Below is a small trained network, with its code and all its weights. Each question gives an input and a class and asks what happens when units are switched off, that is, made to give their printed mean instead of their output.

import numpy as np


def w(rows, s, z=0):
    codes = np.array(rows[::2]) - 128.0
    scale = np.full(codes.shape[1], s)
    scale[-1] = z or s
    return codes * scale


def norm(h):
    return h / np.sqrt((h * h).mean(-1, keepdims=True) + 1e-5)


def f(y):
    return y / 2 * (1 + np.tanh(0.7978845608 * (y + 0.044715 * y**3)))


def log_softmax(a):
    a = a - a.max(-1, keepdims=True)
    return a - np.log(np.exp(a).sum(-1, keepdims=True))


def net(x, mask):
    res = np.array(x, float).reshape(1, 7) / 4 @ E
    u = 0
    for l in range(3):
        y = f(norm(res) @ A[l][:, :-1].T + A[l][:, -1])
        res = res + np.where(mask[u : u + 6], y, B[l][:, -1]) @ B[l][:, :-1]
        u += 6
    return log_softmax(norm(res)[-1] @ U[:, :-1].T + U[:, -1])


A, B = {}, {}
E = w([
[204,168,110,143],'x0',
[176,100,122,34],'x1',
[77,139,55,3],'x2',
[163,254,103,137],'x3',
[130,101,99,133],'x4',
[76,124,217,159],'x5',
[121,48,73,143],'x6',
],0.0097)
A[0] = w([
[84,22,160,195,2],'0.n1',
[12,122,61,250,72],'0.n2',
[31,75,220,64,76],'0.n3',
[126,63,21,77,106],'0.n4',
[254,226,163,87,164],'0.n5',
[161,27,47,126,12],'0.n6',
],0.0069,0.0026)
B[0] = w([
[249,162,121,113,197],'0.n1',
[98,122,143,202,216],'0.n2',
[85,198,127,159,201],'0.n3',
[111,72,164,153,215],'0.n4',
[172,150,176,166,253],'0.n5',
[186,87,149,140,168],'0.n6',
],0.011,0.0033)
A[1] = w([
[206,159,154,148,4],'1.n1',
[68,112,135,68,23],'1.n2',
[75,114,93,173,138],'1.n3',
[123,128,113,130,53],'1.n4',
[142,94,250,133,156],'1.n5',
[166,71,82,97,169],'1.n6',
],0.014,0.0022)
B[1] = w([
[2,191,118,79,216],'1.n1',
[78,168,21,89,169],'1.n2',
[101,117,233,203,180],'1.n3',
[137,131,143,108,115],'1.n4',
[90,119,226,87,253],'1.n5',
[136,111,192,68,199],'1.n6',
],0.0082,0.0058)
A[2] = w([
[71,106,2,151,241],'2.n1',
[57,169,126,134,170],'2.n2',
[116,158,152,88,33],'2.n3',
[120,83,171,145,38],'2.n4',
[127,131,115,127,3],'2.n5',
[208,208,46,108,179],'2.n6',
],0.01,0.0049)
B[2] = w([
[87,100,201,113,232],'2.n1',
[137,103,162,87,252],'2.n2',
[125,111,110,178,125],'2.n3',
[159,137,129,119,140],'2.n4',
[128,125,72,136,81],'2.n5',
[252,151,156,98,218],'2.n6',
],0.013,0.0035)
U = w([
[89,93,73,252,51],'0',
[26,128,56,108,2],'1',
[179,243,53,114,166],'2',
[175,24,76,85,181],'3',
[106,142,226,163,188],'4',
[51,100,4,41,90],'5',
],0.017,0.0093)

Each question gives the input, the list of numbers given to net, and the class t.
The units are the neurons (one row each of A and B). Each row of codes is followed by its name. A weight is (code - 128) times the scale printed after its matrix; where a second scale follows, it is the last column's (A, B and U).
mask holds one flag per neuron, layer by layer. A switched-off neuron (its flag False) gives its mean, the last column of its row in B, instead of its output. The means were averaged over made-up inputs and are rounded, as every weight is.
A unit's drop is (log p(t) with every unit on - log p(t) with that unit switched off) / (log p(t) with every unit on - log p(t) with every unit switched off).
The circuit of an input: a set's keep is (log p(t) with only the set's units on - log p(t) with every unit switched off) / (log p(t) with every unit on - log p(t) with every unit switched off). Starting from the 12 units with the biggest drops (on a tie, the unit counted first), units are removed one at a time, each time the one whose removal leaves the highest keep (on an exact tie, the one counted first), for as long as the keep stays at least 0.8.
units of the circuit, in order: the units of the circuit, biggest drop first
k most important neurons: the k neurons with the biggest drops, biggest first
k most important neurons of layer l: the k neurons of layer l with the biggest drops, biggest first
drop of u: that unit's drop, to one decimal
input [-5,8,3,-5,3,7,-5], class 1: units of the circuit, in order	[1.n2; 0.n3; 0.n5]
input [2,-3,5,2,5,4,8], class 4: units of the circuit, in order	[1.n3]
input [-2,8,2,6,7,5,-2], class 2: units of the circuit, in order	[2.n1; 1.n5]
input [-7,-4,-8,7,5,-2,3], class 0: units of the circuit, in order	[1.n5; 1.n6; 0.n5]
input [2,-6,-2,4,-4,-1,-4], class 2: 2 most important neurons of layer 1	[1.n3; 1.n5]
input [3,-4,-4,4,0,2,8], class 0: 2 most important neurons of layer 1	[1.n5; 1.n6]
input [-5,0,6,4,3,5,-6], class 5: 2 most important neurons	[0.n1; 1.n2]
input [-1,-5,5,-3,-8,-8,7], class 3: 3 most important neurons of layer 0	[0.n6; 0.n3; 0.n4]
input [8,-6,6,-1,-1,0,5], class 0: 2 most important neurons of layer 2	[2.n6; 2.n2]
input [5,-8,-3,-1,5,1,0], class 0: 2 most important neurons of layer 2	[2.n6; 2.n1]
input [-2,1,7,0,-5,8,-7], class 5: 2 most important neurons of layer 1	[1.n2; 1.n3]
input [4,-1,4,5,3,5,-4], class 2: 2 most important neurons of layer 2	[2.n1; 2.n6]
input [-8,0,3,-1,-5,3,-2], class 1: drop of 2.n6	0.2
